Here is a tiny trained network, its code and every weight. The questions are about switching its units off for an input and a class, where a switched-off unit gives its printed mean instead of its output.

import numpy as np


def w(rows, s, z=0):
    codes = np.array(rows[::2]) - 128.0
    scale = np.full(codes.shape[1], s)
    scale[-1] = z or s
    return codes * scale


def f(y):
    return y / 2 * (1 + np.tanh(0.7978845608 * (y + 0.044715 * y**3)))


def log_softmax(a):
    a = a - a.max(-1, keepdims=True)
    return a - np.log(np.exp(a).sum(-1, keepdims=True))


def net(x, mask):
    res = np.array(x, float).reshape(1, 8) / 4 @ E
    y = f(res @ A[0][:, :-1].T + A[0][:, -1])
    res = res + np.where(mask, y, B[0][:, -1]) @ B[0][:, :-1]
    return log_softmax(res[-1] @ U[:, :-1].T + U[:, -1])


A, B = {}, {}
E = w([
[38,109,237,55,133,136,70,131,165],'x0',
[180,252,242,121,116,151,139,137,123],'x1',
[149,139,130,97,76,254,106,32,150],'x2',
[86,104,115,92,165,244,154,124,194],'x3',
[173,89,56,172,23,127,64,64,93],'x4',
[108,149,158,194,98,156,26,204,90],'x5',
[208,88,172,217,149,159,214,107,156],'x6',
[101,82,141,146,65,100,196,153,243],'x7',
],0.0073)
A[0] = w([
[151,5,51,174,118,149,156,70,148,138],'n0',
[48,110,145,83,185,164,102,165,143,179],'n1',
[72,124,83,110,125,112,37,172,98,128],'n2',
[182,174,93,57,209,121,181,79,86,123],'n3',
[116,92,179,122,132,32,142,140,128,75],'n4',
[130,135,160,74,62,200,79,80,109,145],'n5',
[132,141,144,73,123,255,185,135,190,149],'n6',
[114,152,183,80,98,200,87,92,135,155],'n7',
[54,86,130,125,184,96,106,158,119,96],'n8',
[109,130,159,152,147,111,204,147,166,231],'n9',
[172,105,69,175,95,76,114,119,133,249],'n10',
[92,126,111,123,124,28,88,172,106,254],'n11',
[90,97,176,124,156,69,196,156,197,181],'n12',
[202,190,195,208,130,157,130,178,77,132],'n13',
],0.0083,0.0025)
B[0] = w([
[200,1,48,219,63,231,210,78,112,250],'n0',
[32,49,168,98,251,188,90,166,119,232],'n1',
[39,97,51,105,135,84,22,151,40,226],'n2',
[140,176,90,70,220,95,225,37,71,207],'n3',
[204,98,185,54,93,80,96,110,162,180],'n4',
[97,140,114,154,121,111,45,17,203,232],'n5',
[61,170,96,162,149,238,177,125,239,254],'n6',
[57,153,160,141,165,178,35,21,231,230],'n7',
[114,62,144,64,147,129,106,169,106,196],'n8',
[168,159,178,103,133,127,210,184,171,201],'n9',
[184,110,87,158,40,138,113,114,65,215],'n10',
[117,113,126,52,77,27,72,167,61,240],'n11',
[159,111,247,24,59,102,234,215,186,224],'n12',
[219,195,191,241,181,142,62,181,72,224],'n13',
],0.0062,0.008)
U = w([
[94,161,157,105,141,199,228,183,228,3],'0',
[68,150,133,128,133,191,63,2,209,177],'1',
[191,18,48,191,48,210,191,85,114,181],'2',
[168,102,210,48,72,34,162,165,147,196],'3',
[210,226,188,221,160,139,78,172,82,205],'4',
[39,52,125,82,207,141,75,182,81,32],'5',
[114,155,36,114,6,36,72,141,65,5],'6',
[164,204,85,84,214,107,225,42,74,189],'7',
],0.0072,0.0016)

Each question gives the input, the list of numbers given to net, and the class t.
The units are the neurons (one row each of A and B). Each row of codes is followed by its name. A weight is (code - 128) times the scale printed after its matrix; where a second scale follows, it is the last column's (A, B and U).
mask holds one flag per neuron, in row order. A switched-off neuron (its flag False) gives its mean, the last column of its row in B, instead of its output. The means were averaged over made-up inputs and are rounded, as every weight is.
A unit's drop is (log p(t) with every unit on - log p(t) with that unit switched off) / (log p(t) with every unit on - log p(t) with every unit switched off).
The circuit of an input: a set's keep is (log p(t) with only the set's units on - log p(t) with every unit switched off) / (log p(t) with every unit on - log p(t) with every unit switched off). Starting from the 12 units with the biggest drops (on a tie, the unit counted first), units are removed one at a time, each time the one whose removal leaves the highest keep (on an exact tie, the one counted first), for as long as the keep stays at least 0.8.
circuit, biggest first: the units of the circuit, biggest drop first
most important unit: the unit with the biggest drop
k most important neurons: the k neurons with the biggest drops, biggest first
drop of u: that unit's drop, to one decimal
input [-1,1,-2,0,-6,3,-1,1], class 3: most important unit -> n6
input [-5,1,-3,-7,-6,-3,2,0], class 3: circuit, biggest first -> (n12, n4)
input [0,-1,-2,-6,0,-8,-6,-3], class 6: circuit, biggest first -> (n11, n1)
input [4,-3,-1,-5,-8,-6,5,5], class 3: 2 most important neurons -> (n4, n12)
input [-3,-1,1,-1,-1,6,4,1], class 4: 2 most important neurons -> (n13, n0)
input [6,-7,-5,3,-2,-5,5,-3], class 3: 2 most important neurons -> (n12, n6)
input [3,0,-7,-5,0,7,8,3], class 3: 3 most important neurons -> (n12, n4, n11)
input [-8,1,0,1,3,8,4,0], class 4: 2 most important neurons -> (n13, n6)
input [5,-3,3,6,-7,1,-1,1], class 0: 2 most important neurons -> (n6, n12)
input [-4,2,-6,2,-7,-3,2,8], class 3: drop of n11 -> -0.2
input [-6,-5,-7,-7,-6,5,3,3], class 3: drop of n12 -> 0.1
input [4,-3,1,-2,5,-8,-5,7], class 2: drop of n6 -> 0.0
input [5,-1,-2,0,8,-8,-8,-3], class 6: drop of n11 -> 0.1
input [-7,2,-4,7,1,-2,-8,-4], class 7: circuit, biggest first -> (n3)
